Below are the code and all the weights of a small trained network. Each question names an input and a class and asks about switching units off, where a switched-off unit gives its printed mean instead of its output.

import numpy as np


def w(rows, s, z=0):
    codes = np.array(rows[::2]) - 128.0
    scale = np.full(codes.shape[1], s)
    scale[-1] = z or s
    return codes * scale


def norm(h):
    return h / np.sqrt((h * h).mean(-1, keepdims=True) + 1e-5)


def f(y):
    return np.maximum(y, 0)


def log_softmax(a):
    a = a - a.max(-1, keepdims=True)
    return a - np.log(np.exp(a).sum(-1, keepdims=True))


def net(x, mask):
    res = np.array(x, float).reshape(1, 7) / 4 @ E
    u = 0
    for l in range(2):
        y = f(norm(res) @ A[l][:, :-1].T + A[l][:, -1])
        res = res + np.where(mask[u : u + 13], y, B[l][:, -1]) @ B[l][:, :-1]
        u += 13
    return log_softmax(norm(res)[-1] @ U[:, :-1].T + U[:, -1])


A, B = {}, {}
E = w([
[120,121,133],'x0',
[117,235,228],'x1',
[147,142,115],'x2',
[128,126,130],'x3',
[116,118,136],'x4',
[253,70,166],'x5',
[201,187,74],'x6',
],0.0052)
A[0] = w([
[112,85,126,27],'L0N1',
[90,170,160,23],'L0N2',
[153,132,113,86],'L0N3',
[162,150,200,20],'L0N4',
[65,135,58,239],'L0N5',
[162,117,167,90],'L0N6',
[141,130,145,74],'L0N7',
[81,240,169,163],'L0N8',
[186,171,253,3],'L0N9',
[127,120,188,16],'L0N10',
[161,68,143,114],'L0N11',
[125,170,126,122],'L0N12',
[184,67,137,70],'L0N13',
],0.013,0.0017)
B[0] = w([
[139,144,108,154],'L0N1',
[161,164,186,179],'L0N2',
[126,94,157,149],'L0N3',
[80,113,72,182],'L0N4',
[102,157,8,237],'L0N5',
[115,81,94,168],'L0N6',
[116,122,109,139],'L0N7',
[162,182,234,254],'L0N8',
[14,105,29,229],'L0N9',
[147,138,107,160],'L0N10',
[182,142,161,189],'L0N11',
[121,128,153,163],'L0N12',
[208,138,195,201],'L0N13',
],0.016,0.0063)
A[1] = w([
[17,163,182,42],'L1N1',
[187,179,180,65],'L1N2',
[89,219,30,2],'L1N3',
[82,135,12,236],'L1N4',
[116,99,66,34],'L1N5',
[191,60,137,227],'L1N6',
[53,125,1,121],'L1N7',
[148,129,98,120],'L1N8',
[194,76,152,148],'L1N9',
[168,94,149,117],'L1N10',
[185,166,133,102],'L1N11',
[163,118,66,42],'L1N12',
[147,140,196,58],'L1N13',
],0.012,0.00084)
B[1] = w([
[171,192,111,192],'L1N1',
[84,120,108,190],'L1N2',
[131,1,144,231],'L1N3',
[73,77,59,240],'L1N4',
[87,151,105,176],'L1N5',
[183,130,163,178],'L1N6',
[51,61,54,254],'L1N7',
[100,134,148,150],'L1N8',
[185,112,159,175],'L1N9',
[166,113,134,157],'L1N10',
[109,94,115,168],'L1N11',
[97,159,146,169],'L1N12',
[82,148,109,168],'L1N13',
],0.019,0.0093)
U = w([
[42,51,97,253],'0',
[78,247,217,126],'1',
[76,48,94,115],'2',
[90,252,188,78],'3',
[239,81,204,202],'4',
[61,64,91,16],'5',
[229,77,220,118],'6',
],0.011,0.0022)

Each question gives the input, the list of numbers given to net, and the class t.
The units are the neurons (one row each of A and B). Each row of codes is followed by its name. A weight is (code - 128) times the scale printed after its matrix; where a second scale follows, it is the last column's (A, B and U).
mask holds one flag per neuron, layer by layer. A switched-off neuron (its flag False) gives its mean, the last column of its row in B, instead of its output. The means were averaged over made-up inputs and are rounded, as every weight is.
A unit's drop is (log p(t) with every unit on - log p(t) with that unit switched off) / (log p(t) with every unit on - log p(t) with every unit switched off).
most important unit: the unit with the biggest drop
k most important neurons: the k neurons with the biggest drops, biggest first
k most important neurons of layer l: the k neurons of layer l with the biggest drops, biggest first
drop when u is switched off: that unit's drop, to one decimal
input [0,1,-2,5,-4,-7,3], class 3: 4 most important neurons => (L0N8; L0N9; L1N7; L1N4)
input [5,1,-4,-3,4,-5,6], class 1: 3 most important neurons => (L0N8; L0N9; L1N7)
input [4,-2,-1,6,5,1,7], class 6: most important unit => L0N9
input [1,-7,7,-1,8,1,6], class 4: 3 most important neurons of layer 0 => (L0N9; L0N13; L0N4)
input [6,0,-1,7,-5,6,-5], class 6: 2 most important neurons => (L0N13; L0N5)
input [-1,1,-1,-3,7,-5,3], class 1: 2 most important neurons of layer 0 => (L0N8; L0N9)
input [-6,1,-2,5,4,-5,6], class 3: 3 most important neurons => (L0N8; L0N9; L1N7)
input [3,2,3,8,-4,-8,-2], class 3: 2 most important neurons => (L0N8; L1N7)
input [1,0,7,-3,4,3,3], class 4: 2 most important neurons of layer 0 => (L0N13; L0N5)
input [0,-5,-5,-6,-4,1,6], class 4: 2 most important neurons of layer 0 => (L0N9; L0N13)
input [3,6,-6,-1,1,-3,-1], class 1: drop when L0N8 is switched off => 0.4
input [4,0,6,6,-3,5,-4], class 6: drop when L1N7 is switched off => 0.1
input [-1,7,-5,0,8,-1,-7], class 1: drop when L0N8 is switched off => 0.4
input [-4,8,1,2,2,-4,2], class 3: most important neuron => (L0N8)
input [1,7,3,0,-7,-4,5], class 1: drop when L0N8 is switched off => 0.9
